Both labels of each row:
-.15, .08, .06, -.10, .06, .11, .05, -.05, .06, .14, .07, .07, .02, -.06, -.09, .11, -.15, -.11, .06, .09, .20, -.87, .06, .11, -.21, .03, .12, .05, -.15, .08, -.12, .02, -.03, .09, -.04, .15, .08, .09, .01, -.03, -.04, -.01, -.01, -.10, .02, .01, -.19, .01, -.14, .08, -.21, -.09, -.33 => V + <40>
-.16, .03, .00, .21, -.12, -.06, -.03, -.04, .20, .27, -.06, -.01, .06, .01, .05, .12, -.09, -.02, .00, .06, .09, -.87, -.06, .16, -.05, -.14, .08, .13, .02, -.03, -.23, .02, .01, -.03, .03, .08, .08, .09, -.13, .08, -.12, .08, .05, -.25, -.07, .03, -.01, -.05, .02, .09, -.21, .04, -.34 => V + <44>
-.18, -.04, .23, .03, -.16, -.03, -.02, .03, .13, .25, .00, .09, .11, -.23, .11, .06, .03, -.06, -.05, .03, .05, -.40, -.12, -.05, .02, .10, .04, .03, -.01, .05, -.22, -.17, .04, -.08, .06, .13, .11, .03, .02, -.12, -.19, -.03, .12, -.04, -.09, .15, -.17, -.21, -.29, .23, -.19, -.04, -.10 => R + <44>
-.18, .01, .05, .00, -.13, -.05, .00, -.03, -.19, .18, .08, -.05, -.05, -.04, -.01, .02, -.01, -.15, .11, .01, .17, -.57, -.10, .00, -.11, .14, .27, -.05, -.10, -.02, -.11, .01, -.05, -.02, -.01, .11, .04, -.04, -.05, .01, -.15, .03, .04, -.08, -.07, .10, -.08, -.04, -.12, .24, -.25, -.05, -.17 => V + <44>
-.08, .00, .02, -.03, -.21, .04, .11, -.08, .06, .30, .21, -.06, .15, -.12, .02, .05, -.02, .00, .11, .09, .23, -.87, .02, .16, -.26, -.04, .13, .03, .03, -.03, -.02, .00, -.01, .00, -.11, .18, .07, .12, .05, .08, -.05, -.10, -.02, -.12, .00, .00, -.14, -.05, -.08, .06, -.22, -.03, -.13 => V + <40>
-.15, -.10, .01, -.08, -.27, .01, .05, .05, -.06, .19, .01, -.05, .05, -.26, .01, .02, .02, -.16, .10, .10, .14, -.85, .03, -.07, -.16, -.02, .15, .01, -.08, -.04, -.31, .01, -.04, .06, -.06, -.87, .14, .08, -.14, .08, -.04, -.15, .03, -.13, .01, .08, -.13, .02, -.20, .17, -.18, -.02, -.22 => R + <46>
-.33, -.06, .04, -.12, -.19, -.07, .04, -.14, -.21, .24, .05, .04, .05, -.11, .00, -.03, -.08, -.08, .01, .03, .20, -.87, -.04, .17, -.04, .03, .00, .08, -.09, -.05, -.20, -.02, -.05, .05, -.01, .18, .13, .11, -.17, .05, .00, -.05, .02, -.05, -.06, -.09, -.25, -.10, -.05, .15, -.18, -.01, -.26 => V + <40>
.11, -.08, .02, -.03, -.24, -.02, -.09, .02, -.23, .29, .10, -.04, .13, .01, .10, .01, .05, -.16, .06, .08, .05, -.73, -.04, -.05, -.12, .03, .03, .05, -.06, -.09, -.15, -.03, -.02, .02, .09, .19, .04, .03, -.18, -.02, -.26, -.11, -.02, -.01, -.12, .05, -.19, -.01, -.20, .22, -.08, -.04, -.04 => V + <44>
-.25, -.09, .04, .00, -.17, -.21, .10, .02, .07, .08, .01, .06, .15, -.10, -.04, -.04, .03, .08, .05, -.06, .17, -.87, .10, .13, -.08, .03, .16, .09, .04, -.03, -.25, .05, -.03, .00, -.10, .12, .14, .17, -.10, .00, -.19, .00, .01, -.13, -.08, -.06, -.04, .03, -.07, .10, -.13, -.03, -.21 => V + <40>
-.13, .05, .00, -.01, -.16, -.09, .02, -.09, -.14, .18, .12, .02, .07, -.04, -.10, -.03, .06, -.13, .33, .01, .15, -.71, .05, -.01, -.19, .05, .23, -.04, .01, -.03, -.18, -.02, .06, -.09, -.01, .15, .09, .09, -.07, -.01, -.02, .00, -.02, -.12, -.10, .08, -.07, -.17, -.21, .17, -.14, -.01, -.21 => V + <44>
-.29, .00, .04, -.13, -.20, -.02, .01, -.07, -.13, .35, .09, .05, .00, -.16, -.10, .05, -.06, -.12, -.01, .01, .13, -.38, .04, .19, -.09, .20, .14, .17, -.03, .02, -.19, -.02, -.06, .02, -.01, .09, .14, .06, -.14, .07, -.05, -.02, -.09, .01, -.05, .03, -.11, .03, -.04, .24, -.15, -.12, -.15 => V + <44>
-.07, -.06, .04, -.01, -.15, -.02, -.01, -.03, .06, .05, .09, .00, .16, -.19, .03, .00, -.04, -.06, .07, .22, .15, -.87, -.02, .08, -.22, .07, .30, .00, -.04, .04, -.13, -.02, -.01, -.09, .00, .14, .10, .01, -.12, .04, .00, -.12, -.02, -.04, .00, -.18, -.09, .05, .02, .14, -.17, -.02, -.06 => V + <40>
-.20, -.01, .05, -.01, -.22, .00, -.03, -.02, .00, .21, .03, -.01, .10, -.16, .01, .07, .00, -.14, -.11, .00, .24, -.39, -.02, .02, -.04, .07, .12, -.09, -.04, .10, -.20, -.10, -.01, -.06, -.06, .00, .17, .10, -.12, .07, -.07, .09, .07, -.02, -.10, -.03, -.05, -.03, -.02, .22, -.23, -.10, -.09 => V + <44>
-.31, .01, .22, .04, -.11, -.04, .03, -.04, -.40, .37, .08, -.07, .05, -.11, -.03, .02, -.01, .09, .03, .01, -.07, -.47, -.06, -.03, -.08, .10, .07, .02, -.03, .03, .02, -.01, .08, .13, -.03, .17, .22, .13, -.05, -.01, -.14, .04, .03, -.10, .06, .07, -.17, -.15, -.03, .19, -.11, -.09, -.20 => R + <44>
-.17, .02, .02, .02, -.13, .00, .01, .01, -.09, .16, .00, .18, .04, .11, .11, -.04, -.06, -.09, -.07, .10, .14, -.62, .04, .10, .02, -.06, .16, -.06, -.13, .07, -.22, .02, -.18, -.03, -.04, .08, .10, .06, -.09, -.03, .00, .14, -.01, -.13, -.03, -.04, .03, -.01, -.09, .05, -.12, -.08, -.14 => V + <44>
-.15, .06, .12, .05, -.17, .08, .03, .04, -.15, .31, -.15, .01, .07, -.11, .07, -.04, .03, .22, -.05, .01, .15, -.69, -.17, .02, -.13, .02, .11, -.02, -.08, -.03, -.11, .01, .04, .01, -.09, .13, .17, .13, -.14, .04, -.07, -.05, .20, -.11, -.05, -.09, -.05, .03, -.14, .17, -.14, -.06, -.29 => U + <44>
-.28, -.08, .05, .05, -.45, .02, .08, -.04, .04, .26, .05, .02, .08, -.12, -.06, -.03, -.20, -.01, .07, .11, .18, -.87, .15, .02, -.07, .00, .12, .02, -.06, .03, -.23, .06, -.04, .01, .07, .08, .06, .17, -.05, .10, -.09, .04, .03, -.11, -.06, -.04, -.08, .00, -.32, .19, -.14, -.02, -.15 => V + <44>
